Here is a tiny trained network, its code and every weight. The questions are about switching its units off for an input and a target symbol, where a switched-off unit gives its printed mean instead of its output.

import numpy as np


def w(rows, s, z=0):
    codes = np.array(rows[::2]) - 128.0
    scale = np.full(codes.shape[1], s)
    scale[-1] = z or s
    return codes * scale


def f(y):
    return np.maximum(y, 0)


def softmax(a):
    e = np.exp(a - a.max(-1, keepdims=True))
    return e / e.sum(-1, keepdims=True)


def log_softmax(a):
    a = a - a.max(-1, keepdims=True)
    return a - np.log(np.exp(a).sum(-1, keepdims=True))


def net(x, mask):
    ids = ['αβγδεζηθλξπστφψω'.index(c) for c in x.split()]
    T = len(ids)
    res = E[ids] + P[:T]
    q, k, v = (res @ M[0].T for M in (Q, K, V))
    z = softmax(np.where(np.tri(T) > 0, q @ k.T / 2**0.5, -1e9)) @ v
    res = res + np.where(mask[0], z, O[0][:, -1]) @ O[0][:, :-1]
    y = f(res @ A[0][:, :-1].T + A[0][:, -1])
    res = res + np.where(mask[1:9], y, B[0][:, -1]) @ B[0][:, :-1]
    return log_softmax(res[-1] @ U[:, :-1].T + U[:, -1])


Q, K, V, O, A, B = {}, {}, {}, {}, {}, {}
E = w([
[158,47,143,174,130],'α',
[115,111,176,217,77],'β',
[10,166,236,54,244],'γ',
[182,65,177,189,78],'δ',
[138,89,30,94,201],'ε',
[150,117,121,141,101],'ζ',
[137,140,135,157,78],'η',
[87,144,177,249,41],'θ',
[117,112,129,154,131],'λ',
[207,66,119,88,132],'ξ',
[28,121,85,220,157],'π',
[182,80,102,134,182],'σ',
[98,150,50,132,152],'τ',
[112,64,212,253,78],'φ',
[170,86,77,104,156],'ψ',
[163,122,132,136,81],'ω',
],0.013)
P = w([
[144,83,57,167,168],'0',
[29,95,63,34,11],'1',
[57,106,73,76,75],'2',
[52,91,69,92,87],'3',
[214,198,157,209,255],'4',
[112,165,133,121,173],'5',
[82,189,151,89,165],'6',
[36,63,157,122,66],'7',
[90,104,165,194,145],'8',
[51,119,195,216,160],'9',
],0.0091)
Q[0] = w([
[200,173,51,117,106],'H0',
[79,32,31,68,4],'H0',
],0.011)
K[0] = w([
[146,39,38,167,28],'H0',
[230,145,84,254,199],'H0',
],0.0093)
V[0] = w([
[29,255,94,251,51],'H0',
[120,209,11,23,225],'H0',
],0.0095)
O[0] = w([
[83,4,53,95,67,254],'H0',
[76,216,91,227,76,65],'H0',
],0.016,0.0055)
A[0] = w([
[212,110,232,153,25,93],'N0',
[198,175,254,81,211,129],'N1',
[192,65,46,95,52,88],'N2',
[77,98,139,96,209,204],'N3',
[89,43,91,45,146,58],'N4',
[21,55,132,100,101,158],'N5',
[193,99,119,113,147,2],'N6',
[152,46,178,154,86,226],'N7',
],0.0077,0.0045)
B[0] = w([
[173,157,129,43,192,143],'N0',
[16,121,24,150,170,159],'N1',
[3,130,191,188,94,226],'N2',
[157,135,131,43,41,184],'N3',
[201,99,185,237,190,255],'N4',
[202,209,160,82,158,253],'N5',
[175,208,91,137,103,149],'N6',
[115,158,49,97,147,215],'N7',
],0.0069,0.02)
U = w([
[50,104,83,65,159,133],'α',
[161,118,141,128,104,162],'β',
[111,123,161,163,112,2],'γ',
[80,94,77,63,164,103],'δ',
[190,162,123,152,84,104],'ε',
[157,139,92,93,78,191],'ζ',
[136,120,127,127,75,150],'η',
[116,78,170,184,135,33],'θ',
[132,127,76,87,84,205],'λ',
[19,141,168,81,184,62],'ξ',
[1,44,119,161,141,103],'π',
[126,138,113,138,157,98],'σ',
[138,99,23,124,26,181],'τ',
[166,130,135,108,161,128],'φ',
[150,158,121,129,125,152],'ψ',
[154,136,86,78,77,206],'ω',
],0.0092,0.0079)

Each question gives the input, a string of symbols that net reads in full, and the target symbol t.
The units are the heads (2 rows each of Q, K, V and O) and the neurons (one row each of A and B). Each row of codes is followed by its name. A weight is (code - 128) times the scale printed after its matrix; where a second scale follows, it is the last column's (O, A, B and U).
mask holds one flag per unit, heads first, then neurons. A switched-off unit (its flag False) gives its mean, the last column of its rows in O or B, instead of its output. The means were averaged over made-up inputs and are rounded, as every weight is.
A unit's drop is (log p(t) with every unit on - log p(t) with that unit switched off) / (log p(t) with every unit on - log p(t) with every unit switched off).
The circuit of an input: a set's keep is (log p(t) with only the set's units on - log p(t) with every unit switched off) / (log p(t) with every unit on - log p(t) with every unit switched off). Starting from all 9 units, units are removed one at a time, each time the one whose removal leaves the highest keep (on an exact tie, the one counted first), for as long as the keep stays at least 0.8.
units of the circuit, in order: the units of the circuit, biggest drop first
k most important neurons: the k neurons with the biggest drops, biggest first
input τ λ θ τ π β ω α, target π: units of the circuit, in order	N2, H0
input π θ π τ δ, target θ: units of the circuit, in order	N4, H0
input ω ε ω σ α, target ε: units of the circuit, in order	H0
input φ τ π ξ, target φ: units of the circuit, in order	N4, H0
input π ψ ζ, target π: units of the circuit, in order	N2, H0
input ζ δ δ α π, target δ: units of the circuit, in order	H0, N1, N2
input ε δ φ δ ψ, target δ: units of the circuit, in order	N1, H0
input ω σ σ τ φ π τ ε τ α, target τ: 2 most important neurons	N4, N2
input φ ξ θ π β, target ξ: units of the circuit, in order	H0, N1
input φ ψ λ, target φ: 3 most important neurons	N4, N5, N6
input τ ω β π, target τ: units of the circuit, in order	H0, N2
input τ π π, target τ: units of the circuit, in order	H0, N4
input φ θ θ, target φ: units of the circuit, in order	H0, N4
input π β π ω, target π: 2 most important neurons	N2, N3
input α ε τ, target α: 4 most important neurons	N1, N4, N5, N2
input α ξ ε ω, target α: 3 most important neurons	N1, N4, N5
input δ θ θ λ ζ, target θ: 3 most important neurons	N4, N2, N5
input α φ α ζ β, target φ: 2 most important neurons	N4, N6
input τ τ ε σ ξ, target τ: 3 most important neurons	N4, N5, N2
input τ π ξ, target τ: 2 most important neurons	N4, N5
input π φ θ, target π: 3 most important neurons	N2, N3, N6
